Here is a tiny trained network, its code and every weight. The questions are about switching its units off for an input and a class, where a switched-off unit gives its printed mean instead of its output.

import numpy as np


def w(rows, s, z=0):
    codes = np.array(rows[::2]) - 128.0
    scale = np.full(codes.shape[1], s)
    scale[-1] = z or s
    return codes * scale


def f(y):
    return np.maximum(y, 0)


def log_softmax(a):
    a = a - a.max(-1, keepdims=True)
    return a - np.log(np.exp(a).sum(-1, keepdims=True))


def net(x, mask):
    res = np.array(x, float).reshape(1, 7) / 4 @ E
    y = f(res @ A[0][:, :-1].T + A[0][:, -1])
    res = res + np.where(mask, y, B[0][:, -1]) @ B[0][:, :-1]
    return log_softmax(res[-1] @ U[:, :-1].T + U[:, -1])


A, B = {}, {}
E = w([
[122,7,193,115,207,132,188,247],'x0',
[50,188,231,219,188,205,118,82],'x1',
[128,130,133,127,127,126,128,130],'x2',
[129,151,161,22,92,254,172,109],'x3',
[70,43,157,53,178,94,15,61],'x4',
[161,114,138,136,124,136,124,117],'x5',
[116,130,111,128,137,136,122,139],'x6',
],0.0086)
A[0] = w([
[98,146,196,175,185,170,121,84,121],'neuron 1',
[118,143,108,164,148,95,80,165,116],'neuron 2',
[150,100,92,255,172,30,110,126,65],'neuron 3',
[114,76,135,95,185,104,46,55,82],'neuron 4',
[108,90,177,74,144,114,43,90,77],'neuron 5',
[141,128,129,206,157,31,87,152,48],'neuron 6',
[177,92,79,16,95,61,129,118,129],'neuron 7',
[145,144,132,48,113,250,127,107,59],'neuron 8',
[87,136,148,68,130,140,140,188,167],'neuron 9',
[104,144,178,174,143,172,117,102,124],'neuron 10',
[94,88,128,84,153,114,56,111,53],'neuron 11',
[115,82,125,134,196,112,40,83,94],'neuron 12',
[193,166,101,237,110,151,190,177,100],'neuron 13',
[143,190,139,150,108,126,80,85,124],'neuron 14',
[140,208,79,100,72,136,94,51,125],'neuron 15',
[159,89,152,122,172,164,127,170,135],'neuron 16',
[131,91,139,92,80,74,137,123,97],'neuron 17',
[139,116,159,46,153,206,175,94,57],'neuron 18',
[93,91,176,31,152,121,64,61,80],'neuron 19',
[130,65,178,126,160,118,158,217,104],'neuron 20',
[151,111,88,48,116,179,141,134,100],'neuron 21',
[138,201,72,140,125,121,106,76,85],'neuron 22',
[78,138,173,201,163,208,108,103,142],'neuron 23',
[153,168,141,67,117,212,144,135,65],'neuron 24',
[120,157,109,123,81,202,208,147,101],'neuron 25',
[133,102,92,90,82,147,116,158,109],'neuron 26',
[95,141,188,186,134,142,172,98,154],'neuron 27',
[175,89,52,80,58,108,132,176,134],'neuron 28',
[126,110,132,55,161,181,87,104,78],'neuron 29',
[173,102,57,33,83,50,156,163,124],'neuron 30',
[123,103,168,118,201,116,158,178,138],'neuron 31',
[120,186,85,103,71,135,79,89,100],'neuron 32',
[144,129,96,125,143,51,133,136,126],'neuron 33',
[120,99,181,88,193,120,150,189,89],'neuron 34',
[157,99,171,100,167,160,143,219,120],'neuron 35',
[153,178,66,134,118,139,57,41,91],'neuron 36',
[147,154,86,201,82,167,208,164,1],'neuron 37',
[72,138,212,186,143,187,91,117,127],'neuron 38',
],0.0095,0.0034)
B[0] = w([
[154,156,122,116,180,148,89,108,230],'neuron 1',
[93,126,183,110,120,122,125,123,175],'neuron 2',
[11,111,229,61,67,161,104,101,242],'neuron 3',
[152,155,104,139,100,138,171,195,214],'neuron 4',
[133,165,110,149,99,146,162,173,202],'neuron 5',
[66,110,191,79,98,149,124,101,213],'neuron 6',
[175,156,143,121,179,153,100,120,237],'neuron 7',
[74,103,197,110,107,161,117,110,218],'neuron 8',
[132,100,124,122,116,137,128,90,185],'neuron 9',
[139,129,139,142,157,140,92,127,206],'neuron 10',
[140,148,107,140,127,145,161,169,185],'neuron 11',
[158,157,116,129,87,146,144,150,206],'neuron 12',
[157,164,116,156,93,141,145,207,249],'neuron 13',
[155,106,102,133,135,101,147,90,195],'neuron 14',
[126,81,103,157,114,92,161,91,236],'neuron 15',
[119,106,119,144,152,96,145,95,195],'neuron 16',
[129,148,125,126,151,144,118,126,169],'neuron 17',
[64,112,160,97,89,141,121,109,206],'neuron 18',
[140,148,104,146,77,158,159,173,216],'neuron 19',
[146,87,80,178,131,96,151,97,236],'neuron 20',
[92,127,171,90,135,145,96,116,191],'neuron 21',
[133,101,115,152,134,96,150,123,202],'neuron 22',
[163,144,124,121,183,134,77,113,243],'neuron 23',
[78,114,170,104,113,136,126,130,200],'neuron 24',
[112,125,135,119,91,152,144,166,218],'neuron 25',
[134,152,134,115,141,125,100,106,174],'neuron 26',
[157,166,111,114,141,129,98,112,212],'neuron 27',
[158,165,121,124,183,140,66,122,238],'neuron 28',
[106,152,132,131,78,136,144,138,180],'neuron 29',
[175,159,129,119,177,143,70,111,255],'neuron 30',
[140,96,101,177,142,103,140,101,213],'neuron 31',
[127,98,88,153,136,79,161,83,208],'neuron 32',
[111,131,156,107,135,161,115,119,185],'neuron 33',
[127,94,92,160,131,104,170,102,211],'neuron 34',
[139,83,117,153,114,85,165,114,227],'neuron 35',
[127,86,96,164,135,95,153,103,226],'neuron 36',
[152,158,114,156,99,137,135,175,218],'neuron 37',
[167,146,124,105,190,143,74,130,240],'neuron 38',
],0.011)
U = w([
[168,193,129,133,250,132,50,76,112],'0',
[135,50,84,197,147,49,167,37,89],'1',
[57,126,204,89,88,144,108,75,252],'2',
[155,208,102,172,77,139,161,207,57],'3',
],0.012,0.0029)

Each question gives the input, the list of numbers given to net, and the class t.
The units are the neurons (one row each of A and B). Each row of codes is followed by its name. A weight is (code - 128) times the scale printed after its matrix; where a second scale follows, it is the last column's (A, B and U).
mask holds one flag per neuron, in row order. A switched-off neuron (its flag False) gives its mean, the last column of its row in B, instead of its output. The means were averaged over made-up inputs and are rounded, as every weight is.
A unit's drop is (log p(t) with every unit on - log p(t) with that unit switched off) / (log p(t) with every unit on - log p(t) with every unit switched off).
The circuit of an input: a set's keep is (log p(t) with only the set's units on - log p(t) with every unit switched off) / (log p(t) with every unit on - log p(t) with every unit switched off). Starting from the 12 units with the biggest drops (on a tie, the unit counted first), units are removed one at a time, each time the one whose removal leaves the highest keep (on an exact tie, the one counted first), for as long as the keep stays at least 0.8.
units of the circuit, in order: the units of the circuit, biggest drop first
unit that matters most: the unit with the biggest drop
k most important neurons: the k neurons with the biggest drops, biggest first
drop of u: that unit's drop, to one decimal
input [-6,1,-6,-7,6,-4,8], class 2: units of the circuit, in order => neuron 3
input [-7,-4,-4,-8,-6,-6,7], class 2: 3 most important neurons => neuron 3; neuron 6; neuron 20
input [7,-7,-1,7,1,-2,-8], class 0: 4 most important neurons => neuron 30; neuron 7; neuron 28; neuron 3
input [7,-7,-1,-5,-5,-3,1], class 0: 2 most important neurons => neuron 30; neuron 28
input [8,3,-3,-1,-8,-4,-2], class 1: 3 most important neurons => neuron 20; neuron 35; neuron 31
input [4,-4,-2,0,-4,8,-4], class 0: 3 most important neurons => neuron 28; neuron 30; neuron 15
input [3,-4,7,-5,5,-8,8], class 2: 3 most important neurons => neuron 3; neuron 6; neuron 13
input [-7,-1,8,-4,-7,-1,0], class 1: 2 most important neurons => neuron 15; neuron 32
input [8,5,2,-1,8,-8,-7], class 1: 2 most important neurons => neuron 34; neuron 20
input [-2,-8,-7,8,-7,-5,3], class 0: 3 most important neurons => neuron 28; neuron 30; neuron 3
input [4,8,-1,8,0,8,-8], class 0: 4 most important neurons => neuron 38; neuron 23; neuron 1; neuron 3
input [0,-2,-4,-7,7,-2,-7], class 2: 3 most important neurons => neuron 3; neuron 6; neuron 13
input [-2,3,-3,-4,1,8,-4], class 2: 2 most important neurons => neuron 3; neuron 30
input [5,-6,-7,-6,2,7,-8], class 0: unit that matters most => neuron 30
input [-1,3,1,-2,4,-2,-4], class 3: drop of neuron 12 => 0.1
input [3,4,-1,-7,7,1,3], class 2: drop of neuron 3 => 2.1
input [3,-3,-5,6,8,-1,6], class 3: drop of neuron 19 => 0.2
